Rows lie near named flat spaces through zero. A row that begins with a name and a colon came from that space; any other row is followed by the name of its block's space that it lies nearest.
tb-dl: [31 24 18 5 -1 20 9 29 20 28 10 25 15 4 2 18 -18 38 41 5 8 -26 -31 -24 -16 6 7 4 28 17 -40 -5]
cg-bb: [19 -30 23 -17 15 0 -20 -4 -38 13 15 -17 -23 -4 -12 6 -23 15 -9 -6 11 -17 -33 19 -12 -22 -21 5 0 24 -19 -14]
tb-dl: [8 15 -7 -32 -17 22 -29 5 -17 18 10 29 35 -10 8 -9 -1 -2 45 -4 4 -43 11 -10 -18 15 18 -17 30 -3 5 -11]
cg-bb: [21 17 16 -5 -9 4 -6 37 29 17 17 40 -17 -7 -10 27 -28 16 32 11 -16 -11 -35 -16 -23 0 8 28 18 7 -23 -18]
cn-hq: [2 -25 9 -11 -12 -9 17 -13 27 29 23 -27 8 -4 -8 16 19 33 -15 -29 -8 -16 2 -13 -7 11 -4 -3 -18 -65 9 5]
cq-ql: [15 -13 27 -15 -6 4 -6 32 -30 -1 -6 17 -12 13 -18 21 -45 16 18 13 30 -18 -73 -3 -16 -23 -4 34 21 70 -48 -17]
cg-bb: [37 16 6 16 42 26 -24 -28 1 30 29 -17 -8 -20 24 -18 1 15 -10 1 -29 0 34 14 -10 7 -30 -33 -8 -31 1 5]
bf-qg: [17 23 -17 -1 8 18 -10 13 2 -14 15 6 2 2 5 0 -8 6 5 17 -16 -1 -2 -4 -2 20 -8 1 -2 11 -8 -8]
bf-qg: [5 -14 24 -9 1 26 -22 -27 -36 23 -18 -5 23 -2 17 -20 -20 -1 -5 2 22 -9 -4 -2 -19 -14 -16 -4 5 2 -11 14]
tb-dl: [8 6 0 -31 -20 22 -26 9 -15 11 6 25 25 -4 3 -1 -16 2 29 5 3 -30 -11 -14 -23 11 7 5 18 2 -6 -10]
bf-qg: [-12 21 -28 -5 -1 3 -24 7 -16 -36 -8 22 -6 -2 5 -15 -3 -40 4 22 -15 16 18 11 6 8 6 3 1 25 18 -10]
cq-ql: [22 23 -5 -10 -6 42 -11 12 -3 -2 3 11 33 11 13 -1 -25 20 12 23 -1 -11 -20 -27 -20 25 -12 11 3 10 -28 2]
tc-sc: [7 -1 28 35 15 -24 31 9 40 23 1 0 -34 -4 -8 20 2 18 -1 -10 -2 16 -11 2 6 -23 3 5 3 -5 -14 5]
bf-qg: [39 29 13 20 32 21 -17 -12 30 46 32 9 -9 -26 21 -6 2 19 15 -2 -35 -6 34 2 -16 7 -11 -29 8 -43 1 1]
tb-dl: [-12 -19 24 -21 -28 4 -18 -2 -7 15 -17 22 4 -5 -2 3 -27 -12 3 3 7 -2 -22 -13 -27 -15 3 30 3 -11 -1 2]
tc-sc: [-5 -7 -20 28 35 -24 14 -12 -2 -37 6 -41 -42 4 -6 -6 19 -13 -48 3 -17 40 19 33 33 -5 -21 -10 -33 10 16 1]
cn-hq: [-3 9 -35 -28 -2 2 -23 8 -37 -25 13 5 12 -1 -4 -11 14 -17 21 -1 3 -28 15 16 11 16 13 -22 14 29 16 -20]
bf-qg: [-14 -22 19 6 -9 -28 16 -7 28 20 -1 -4 -20 -9 -11 13 10 1 -12 -20 -5 10 2 0 -1 -16 7 9 -9 -39 14 5]
tb-dl: [-10 6 14 40 14 -15 32 -21 25 25 -20 -8 6 -5 13 -11 32 -1 4 -19 14 12 38 4 19 -15 15 -32 11 -19 10 25]
tb-dl: [-9 0 18 42 5 -11 41 -3 36 3 -26 -10 -7 11 4 6 3 8 -20 3 8 36 -5 -11 11 -14 -3 12 -12 -6 -12 25]
cn-hq: [3 3 -15 -6 12 21 -27 -15 -28 -21 -1 -11 1 1 12 -20 -12 -17 -23 20 -12 15 10 9 -4 8 -24 0 -18 6 6 1]
tc-sc: [13 -1 -2 15 24 -14 9 3 13 -4 22 -19 -33 -3 -8 10 7 12 -17 -3 -18 11 1 16 11 -2 -13 -5 -14 -2 -1 -8]
cq-ql: [11 -9 -6 7 29 -22 -2 -14 11 9 37 -27 -38 -18 -7 3 25 6 -19 -20 -30 2 29 29 12 0 -11 -25 -16 -34 24 -11]
cn-hq: [13 -21 43 28 42 -13 3 -30 -31 41 -10 -23 -21 -11 6 -15 4 7 -1 -23 35 -7 7 35 9 -49 -8 -36 21 27 -14 10]
cn-hq: [13 19 7 15 2 11 3 7 38 14 8 15 -5 -6 8 8 -10 11 3 11 -24 13 1 -16 -13 8 -5 11 -5 -27 -7 4]
bf-qg: [-4 -29 27 0 -15 -15 14 0 32 16 3 -8 -23 -1 -14 24 -15 16 -28 -7 -12 17 -29 -13 -16 -11 -12 37 -25 -42 -4 5]
tb-dl: [-6 8 -22 6 11 -2 2 -15 -7 -10 2 -14 10 -2 8 -16 28 -10 -3 -7 -2 0 37 12 19 11 4 -30 -2 -6 20 4]
tc-sc: [22 -6 -21 -8 26 -6 -5 0 -7 -11 45 -35 -23 -4 -11 7 15 21 -19 -9 -23 -11 5 21 12 17 -20 -18 -20 -8 6 -18]
cn-hq: [29 19 28 9 -4 29 -4 1 49 48 15 21 9 -13 16 12 -23 32 11 7 -27 -1 -6 -33 -37 11 -12 15 -1 -56 -18 10]
tc-sc: [10 24 3 18 16 24 -15 -12 0 5 -10 10 7 -5 24 -20 -11 -11 0 19 -10 17 20 -1 -7 1 -11 -8 1 -1 -2 12]
bf-qg: [-1 9 -17 9 7 -13 30 22 -11 -21 -3 -8 9 18 -11 7 21 12 21 -8 30 -18 -10 6 31 3 19 -19 20 55 -16 -7]
tc-sc: [3 35 -11 48 33 21 3 -31 15 -6 -18 -11 8 -3 36 -34 13 -19 -22 19 -17 44 56 5 14 7 -17 -28 -14 -16 12 30]
cn-hq: [-4 12 -16 6 12 -30 12 19 -6 -9 9 9 -16 -4 -13 3 30 -10 33 -17 11 -19 16 24 29 -7 31 -30 29 38 10 -18]
bf-qg: [-20 -12 26 17 -2 -25 -12 15 6 -26 -31 30 -68 -3 -14 10 -48 -46 -29 33 -15 63 -38 14 -10 -44 -10 63 -15 33 -4 -5]
cq-ql: [43 28 -12 -8 18 48 -19 13 -22 -5 22 -2 25 10 13 -4 -23 32 14 23 -2 -23 -20 -11 -13 27 -23 -7 6 33 -37 -8]
cn-hq: [-2 -4 41 36 3 -25 39 10 36 31 -19 11 -19 0 -7 19 -2 15 13 -12 20 10 -19 -6 4 -33 16 8 18 7 -21 12]
bf-qg: [-12 -2 -1 2 1 -4 0 6 -33 -22 -25 4 2 12 -3 -8 -8 -18 5 9 28 3 -14 10 12 -16 6 3 13 56 -10 0]
cq-ql: [7 11 -18 2 9 -8 0 1 22 0 27 -4 -12 -11 -2 4 22 3 1 -9 -28 -2 26 7 8 16 3 -17 -6 -29 19 -9]
cq-ql: [-19 10 1 -16 -20 -28 -11 7 12 30 4 48 0 -28 -5 -1 29 -29 60 -29 0 -34 39 9 1 -11 54 -27 47 -18 36 -16]
tc-sc: [22 2 37 40 25 -28 27 20 50 28 14 7 -59 -9 -14 31 -11 25 0 -5 -15 20 -26 7 0 -29 -3 15 3 -1 -24 -5]
cg-bb: [13 -2 60 21 -7 8 7 -1 36 60 -17 29 -3 -11 9 13 -32 20 16 -1 7 5 -25 -25 -34 -30 1 23 17 -25 -28 17]
cq-ql: [6 10 -10 -1 0 -2 10 31 -5 -25 2 7 -6 15 -13 14 -10 8 10 13 8 -3 -32 -2 8 5 3 14 7 47 -22 -13]
tb-dl: [2 12 -32 -7 12 3 -9 -7 -16 -15 16 -11 10 -4 5 -15 27 -8 6 -6 -7 -14 35 15 17 19 4 -34 2 1 20 -7]
cg-bb: [2 33 7 14 -7 15 -6 6 28 19 -12 41 13 -10 18 -6 -7 -11 30 12 -10 5 17 -17 -14 2 16 0 21 -12 0 8]
cq-ql: [-19 -16 9 3 -6 -22 5 -14 11 10 -8 -1 -13 -10 -4 -1 13 -16 -9 -15 -2 10 17 7 3 -15 9 -1 -4 -27 23 5]
tc-sc: [4 3 23 40 34 7 2 -29 -15 11 -28 -14 -7 -1 22 -25 -5 -11 -17 7 16 28 18 17 8 -29 -16 -19 2 20 -9 24]
tb-dl: [1 12 -23 29 18 -8 30 9 20 -37 2 -26 -16 17 -4 6 12 7 -30 13 -12 32 0 3 26 14 -13 4 -26 13 -5 5]
cg-bb: [15 15 -19 -2 11 31 -18 -22 6 2 19 -16 19 -6 21 -17 7 7 -19 8 -30 5 34 -7 -8 31 -23 -16 -23 -45 14 9]
cn-hq: [8 -2 11 17 26 -11 3 -10 -7 14 3 -10 -18 -8 1 -6 10 1 2 -11 7 -1 13 22 11 -18 -1 -24 10 12 0 0]
cg-bb: [-35 12 -55 -19 -27 9 -1 -7 -13 -52 -17 -5 43 15 8 -21 27 -33 -10 10 -3 8 36 -10 19 38 12 -6 -17 -8 35 7]
tc-sc: [3 -4 35 42 13 -20 47 -8 41 42 -10 -12 -4 -1 2 11 21 28 5 -26 19 4 6 -5 11 -22 11 -17 11 -21 -12 21]
cg-bb: [-1 23 -13 -20 -22 32 -29 4 -3 -4 -5 33 30 -4 16 -12 -16 -16 19 21 -13 -5 9 -21 -22 22 4 10 6 -11 6 0]
cg-bb: [-12 -8 35 2 -10 20 -18 -30 -22 33 -43 19 28 -7 24 -26 -20 -21 9 3 28 2 9 -8 -22 -28 3 -1 18 -3 -2 25]
cq-ql: [-10 0 -22 25 24 -4 15 -28 -6 -23 -7 -40 1 6 11 -21 29 -10 -36 -2 -2 26 38 17 29 7 -14 -27 -25 -7 19 17]
[19 6 -3 -40 10 39 -75 -12 -74 2 7 21 11 -15 16 -31 -34 -26 20 19 1 -29 4 20 -27 -3 -15 -12 20 37 0 -18] : cg-bb
[6 3 -21 15 26 -14 11 -3 4 -20 20 -29 -22 1 -5 0 23 4 -22 -4 -16 12 18 20 24 9 -11 -18 -18 0 11 -5] : cq-ql
[-19 -7 20 4 -31 -28 28 28 39 8 -16 30 -14 3 -20 29 -7 0 17 -6 8 6 -31 -19 -4 -16 27 35 12 -2 -7 -2] : tc-sc
[9 34 -32 -8 -3 -6 -4 21 35 3 38 25 -1 -17 -3 8 30 1 37 -9 -36 -22 36 -1 6 32 26 -24 15 -29 25 -21] : cq-ql
[21 17 -5 36 31 7 20 -21 46 19 24 -30 -5 -8 17 -3 26 26 -24 -7 -33 19 40 -2 8 19 -20 -27 -25 -59 9 17] : cg-bb
[7 1 15 36 12 -18 39 24 41 -11 -2 -8 -38 14 -15 28 -13 21 -22 12 -7 36 -38 -6 9 -11 -11 32 -17 15 -28 3] : tb-dl
[-27 -25 1 -10 -23 -24 13 -1 8 -9 -10 -6 -6 4 -15 10 7 -10 -17 -11 3 9 -8 -4 4 -6 8 19 -14 -19 15 2] : bf-qg
[-7 -5 16 -26 -36 3 -8 21 2 14 -9 37 15 0 -9 15 -22 1 32 0 13 -22 -32 -22 -23 -5 20 27 22 6 -12 -8] : tc-sc
[4 -2 -5 4 10 -8 5 5 -3 -9 7 -9 -13 2 -6 4 3 3 -5 -1 -1 2 -4 9 9 -1 -3 -2 -3 13 -3 -6] : cq-ql
[15 -5 -19 -20 21 12 -27 -17 -44 -5 24 -26 7 -6 4 -18 12 2 -4 -8 0 -25 20 24 6 11 -14 -34 -1 9 9 -11] : tb-dl
[-46 -9 -12 -5 -29 -7 -3 -27 -1 -14 -37 5 23 -1 11 -23 16 -46 -17 -1 3 25 37 -6 4 0 14 4 -13 -34 41 21] : tb-dl
[22 10 -9 16 23 -15 17 31 19 -20 28 -9 -41 6 -19 25 -3 22 -6 7 -18 9 -26 10 14 4 -9 10 -9 27 -19 -19] : tb-dl
[7 -2 -9 10 7 -19 27 15 28 -10 23 -19 -21 6 -16 22 14 23 -13 -8 -14 5 -10 1 14 10 -3 3 -16 -9 -3 -8] : cg-bb
[-32 -26 4 -3 -11 -10 -6 -34 -15 -5 -27 -13 4 -3 6 -19 7 -33 -30 -6 6 22 23 8 2 -15 -3 3 -18 -25 29 17] : tb-dl
[8 12 10 3 -6 10 -1 9 18 14 0 19 5 -3 5 6 -12 8 14 6 -5 -2 -7 -15 -13 2 3 9 8 -7 -10 1] : cn-hq
[-28 -25 10 7 -26 -36 34 27 27 -29 -21 1 -33 19 -29 32 -16 -5 -27 7 4 36 -51 -11 6 -17 4 58 -22 13 -10 -1] : cq-ql
[-32 -18 10 26 7 -32 16 -37 8 12 -25 -16 -12 -12 6 -18 33 -30 -20 -23 7 26 48 20 21 -26 11 -23 -6 -31 37 22] : tb-dl
[-12 10 -36 33 26 1 28 -18 -11 -50 -17 -47 9 23 11 -22 29 -9 -43 12 6 37 29 13 41 15 -17 -22 -30 21 8 20] : cq-ql
[7 -24 25 3 7 -14 15 -16 8 40 12 -22 -2 -8 -5 8 17 27 -1 -32 12 -20 3 5 0 -14 0 -19 4 -30 -1 5] : cn-hq
[-9 12 -20 -3 -10 -5 3 14 13 -20 2 12 -1 2 -4 4 7 -11 5 7 -12 6 6 -4 6 13 10 7 -2 0 10 -6] : tb-dl
[-5 15 -9 34 15 -21 24 10 37 -20 -1 -2 -33 1 -4 8 11 -8 -17 9 -22 38 11 7 19 -1 0 7 -15 -2 7 2] : cn-hq
[-13 20 -21 9 -11 17 13 2 1 -26 -25 3 34 18 13 -12 5 -9 0 17 11 13 8 -18 10 18 5 1 -2 15 -3 15] : cq-ql
[14 1 4 12 6 -12 29 17 31 9 19 -11 -10 5 -12 23 10 34 3 -11 -3 -7 -16 -7 7 6 2 0 -1 -7 -15 -4] : bf-qg
[-12 5 -76 -11 23 1 -13 -19 -40 -75 21 -52 2 10 2 -28 40 -27 -46 9 -24 16 50 33 41 41 -21 -33 -42 8 42 -9] : tb-dl
[9 13 -14 -1 8 8 5 -4 -3 9 12 -7 24 -1 7 -8 25 13 20 -13 7 -26 24 1 10 16 9 -35 14 -3 3 0] : bf-qg

Each name stands for a flat space through zero: a line, a plane or more. A row that begins with a name and a colon came from that space; any other row is followed by the name of the space it lies nearest, among the names in its block.
pg_gs: [3 13 -7 -1 -2 19 -3 43 -2 27 -30 6 -5 -17 18 21 29 -5 9 -4 -11 2 28 16 23 -12 6 -7 -18 -34 -18 13]
sd_lc: [-7 26 11 24 10 -11 5 38 -3 19 31 -27 17 -25 -12 -11 22 16 22 -10 -5 27 32 9 1 -57 -27 3 -4 -1 -43 6]
sd_lc: [-18 17 -34 3 -21 -1 -20 -13 -16 -8 -20 -10 7 -3 -53 -23 -3 24 -10 -20 -2 -8 -14 -8 -41 -9 -25 -2 -29 20 -21 -5]
rz_rq: [-2 9 -8 -8 12 -23 1 9 -8 18 -21 16 -26 34 31 13 -3 15 0 10 5 -32 18 13 6 18 -7 6 6 -27 11 -19]
pf_qp: [12 -31 -19 -11 -7 13 -5 -37 14 -9 -26 11 9 -5 -16 14 -20 -17 -14 2 7 -1 -25 -21 -7 15 19 -6 -4 8 12 -2]
sd_lc: [-24 22 -21 26 16 -28 -8 30 -8 11 22 -23 4 12 6 -10 -2 12 19 -13 1 20 14 -15 -3 -30 -32 5 -1 1 -26 -13]
rz_rq: [-25 23 0 17 -3 10 -6 63 -15 1 14 -7 -12 8 42 1 26 -22 16 -10 -13 14 13 7 35 9 3 -3 -6 -19 -1 19]
pf_qp: [-4 -13 3 9 9 -22 13 -4 -1 -18 27 -6 7 16 9 -14 -10 -23 8 -1 -3 -3 -3 0 4 4 6 10 13 8 7 4]
rz_rq: [-33 -1 -61 29 -9 11 -23 31 -6 -24 2 -24 26 -3 -6 -16 -2 -45 15 -39 -20 38 -21 -39 3 -11 0 -3 -28 16 -25 19]
rz_rq: [6 -21 -28 -5 20 -10 -17 -21 23 51 -44 14 -17 11 9 69 -32 26 -11 25 48 10 -4 -42 8 3 -11 -17 9 -26 10 -45]
pg_gs: [5 9 28 1 -4 16 12 43 -4 27 -8 6 -9 -19 20 24 35 -11 7 9 -2 -3 32 34 35 -5 14 -9 -6 -37 -4 21]
pf_qp: [1 14 -18 12 25 12 -10 26 17 -16 33 -19 20 -11 37 -23 0 -8 26 -22 -33 55 1 -34 6 -34 -7 11 8 20 -27 2]
rz_rq: [9 19 -52 -7 25 9 -25 23 15 25 -40 5 -1 -2 34 12 -1 25 14 -15 -21 22 19 -30 -4 -29 -18 4 -11 -16 -33 -24]
pf_qp: [4 -1 -16 4 26 5 -3 15 15 -25 27 -6 11 9 52 -20 -8 -23 21 -14 -31 33 -5 -28 13 -6 8 14 16 14 -4 1]
pf_qp: [11 -24 -4 4 15 -6 10 -8 14 -9 11 -2 16 -2 12 1 -11 -28 9 -1 -6 11 -1 -10 9 -8 15 6 10 3 -1 4]
pf_qp: [-24 29 17 5 -1 -24 7 30 -30 -15 27 1 -28 43 34 -28 12 3 5 0 -10 -31 10 31 8 31 -9 12 10 -7 19 3]
pf_qp: [2 7 30 -1 9 -21 11 -1 -3 22 11 4 -17 11 6 13 0 26 -2 21 21 -16 16 18 4 1 -12 0 17 -14 10 -15]
rz_rq: [28 10 49 -6 33 -38 24 -30 14 21 40 -8 3 -6 -10 -11 -10 58 6 23 13 -1 28 15 -23 -45 -31 15 36 12 -14 -31]
pg_gs: [-5 22 -12 -4 0 19 -16 26 -1 9 -14 4 -12 0 25 6 12 12 3 -6 -10 12 5 -8 8 2 -6 -4 -8 -10 -5 -3]
pg_gs: [-23 51 11 0 -23 52 -36 26 -9 -17 21 -12 -17 -13 8 -20 18 37 -6 -13 -10 45 -27 -23 -5 12 -20 -14 -8 30 4 4]
sd_lc: [4 23 29 9 17 -37 14 6 -4 43 16 -13 -3 -9 -23 6 8 54 7 15 23 -7 40 24 -13 -48 -39 3 10 -12 -27 -22]
sd_lc: [-8 -15 -24 -11 -12 9 -17 -28 0 -14 -25 15 -14 23 2 12 -23 -5 -19 4 13 -10 -35 -25 -6 45 10 -8 -2 8 31 -12]
pg_gs: [18 -14 26 -3 11 -20 24 -6 4 21 -1 7 0 -4 -2 16 4 -1 2 18 11 -21 25 28 9 -11 7 3 11 -21 0 -1]
rz_rq: [-9 -13 -12 -1 -23 1 3 -16 -14 -34 -4 1 9 7 -25 -25 -2 -30 -9 -13 -11 -23 -21 9 -13 24 16 4 -14 15 10 20]
pg_gs: [11 -33 -1 6 6 -7 10 -37 16 -24 25 -11 29 -11 -23 -12 -23 -26 1 -3 1 17 -21 -21 -11 -12 12 5 11 30 -1 4]
pf_qp: [21 19 16 -24 17 19 -14 -1 18 39 -24 18 -29 -4 34 36 0 56 -8 24 15 11 12 -10 7 -1 -13 -9 15 -19 8 -32]
rz_rq: [3 10 20 -2 6 0 4 13 0 13 5 4 -12 1 19 9 9 11 2 10 4 0 13 11 12 0 -2 -1 9 -12 4 -3]
sd_lc: [-17 11 -36 6 1 -25 -17 -14 -9 9 -15 -7 -3 18 -27 -4 -19 31 -5 -7 15 -8 -6 -19 -31 -8 -33 1 -10 9 -13 -28]
pf_qp: [-22 30 -18 4 12 1 -19 19 -8 -42 37 -9 -11 37 52 -45 -8 3 12 -20 -32 20 -20 -26 -4 21 -13 16 13 29 10 -7]
sd_lc: [11 -18 -11 -14 10 -12 8 -17 3 -13 -14 18 -7 27 26 -2 -14 -18 -2 4 -10 -28 -3 4 2 27 18 12 10 -7 19 -5]
sd_lc: [-8 17 9 0 -36 38 -5 13 -16 -27 4 -8 11 -30 -33 -32 29 -11 -5 -21 -24 4 -11 18 -9 2 9 -5 -27 19 -9 37]
pg_gs: [-17 6 16 2 -7 -2 -2 -2 -11 -21 26 0 -16 24 14 -11 -5 -2 -6 5 6 -4 -20 -2 5 34 1 0 12 13 29 1]
pg_gs: [11 12 39 -9 14 -3 11 14 3 24 8 12 -24 7 36 19 11 22 1 23 10 -8 22 21 21 7 -1 -1 21 -23 15 -9]
rz_rq: [-15 19 -55 12 19 -6 -22 40 1 13 -18 -7 0 14 34 2 -1 1 20 -21 -17 21 13 -28 5 -20 -18 5 -13 -14 -28 -13]
pg_gs: [7 -7 33 -2 -2 -22 16 -40 -2 -5 26 -5 4 -1 -38 -13 -13 22 -10 14 19 -15 -6 13 -23 -5 -11 4 15 21 8 -9]
sd_lc: [21 -30 5 -11 -4 41 7 -1 18 -23 -6 13 13 -20 27 8 7 -54 1 -2 -23 16 -14 -5 28 19 49 -3 1 -1 16 31]
[-6 3 -12 6 14 -4 -10 17 8 28 -10 1 -11 7 23 32 -5 9 5 8 17 16 7 -19 17 -4 -9 -8 5 -19 -1 -18] : rz_rq
[-9 -9 29 -9 11 -19 1 -15 -1 12 8 22 -48 54 50 38 -24 13 -17 40 43 -21 -16 -6 26 64 4 -7 38 -17 64 -30] : sd_lc
[8 -10 -23 6 21 -11 11 20 6 -17 7 -3 19 6 35 -20 2 -40 23 -18 -37 4 16 1 12 -15 15 19 1 -5 -17 13] : sd_lc
[38 -48 -6 -5 26 25 4 -16 49 24 -17 7 24 -38 20 54 -16 -29 7 14 10 47 0 -39 30 -26 31 -11 13 -13 -6 -4] : sd_lc
[30 16 48 -14 -1 30 12 -5 12 -8 25 -5 15 -45 -10 -24 23 22 4 1 -24 20 12 20 -8 -32 3 4 7 19 -16 16] : rz_rq
[-2 -18 -10 7 0 -5 14 35 -6 11 -21 10 0 6 26 22 17 -52 10 -1 -7 -19 22 23 37 11 29 -1 -10 -41 2 23] : pg_gs
[0 -11 0 -7 15 -14 7 -6 0 -26 16 13 -14 42 52 -11 -16 -23 3 4 -12 -15 -11 -3 13 39 17 14 24 1 33 -4] : pf_qp
[-11 -12 -54 3 9 1 -19 0 5 -23 -13 2 3 26 29 -6 -22 -28 5 -18 -16 12 -23 -40 1 18 8 6 -4 9 5 -7] : pg_gs
[28 1 37 -8 11 -15 18 -20 12 46 -6 1 3 -30 -35 24 5 48 -4 24 26 -8 33 24 -12 -44 -19 -4 9 -14 -20 -18] : sd_lc
[-18 -9 12 10 17 -46 27 14 -20 -48 53 3 -13 68 65 -40 -10 -53 16 -2 -23 -36 -1 23 23 49 21 29 31 1 38 12] : pf_qp
[17 17 65 1 -20 26 11 -12 4 13 31 -19 18 -65 -66 -9 27 40 -7 9 12 24 9 25 -18 -47 -15 -13 -3 23 -23 16] : pg_gs
[-5 -12 -8 0 1 -7 3 -8 -3 -24 8 3 0 20 14 -13 -11 -24 0 -4 -8 -9 -13 -4 2 22 13 7 6 8 15 5] : pf_qp
[16 4 25 1 28 -38 25 6 3 27 15 0 -3 7 15 4 3 20 13 15 5 -17 40 27 4 -28 -13 13 21 -21 -12 -15] : sd_lc
[18 21 95 -24 -33 12 15 -36 -11 42 -4 12 -30 -34 -68 26 23 82 -37 46 53 -36 12 57 -19 4 -19 -23 7 -7 21 -9] : sd_lc
[3 -3 -49 4 17 -25 3 4 -1 -15 -11 -6 23 10 2 -32 -7 -19 18 -27 -35 -10 14 -3 -19 -26 -5 22 -12 3 -33 0] : sd_lc
[21 -32 0 -1 8 -39 24 -49 8 7 -6 -2 25 -9 -54 -3 -20 2 -4 7 14 -27 10 13 -30 -30 -4 10 3 6 -17 -10] : pg_gs
[1 3 -1 -19 -20 17 -3 6 -13 8 -45 26 -24 8 7 16 15 -1 -16 7 0 -38 3 26 8 37 16 -7 -15 -27 19 8] : pf_qp
[-20 12 16 16 -14 -25 11 9 -24 1 19 -13 0 5 -34 -15 10 5 0 -1 12 -20 9 28 -9 -5 -16 1 -7 1 -5 8] : pf_qp
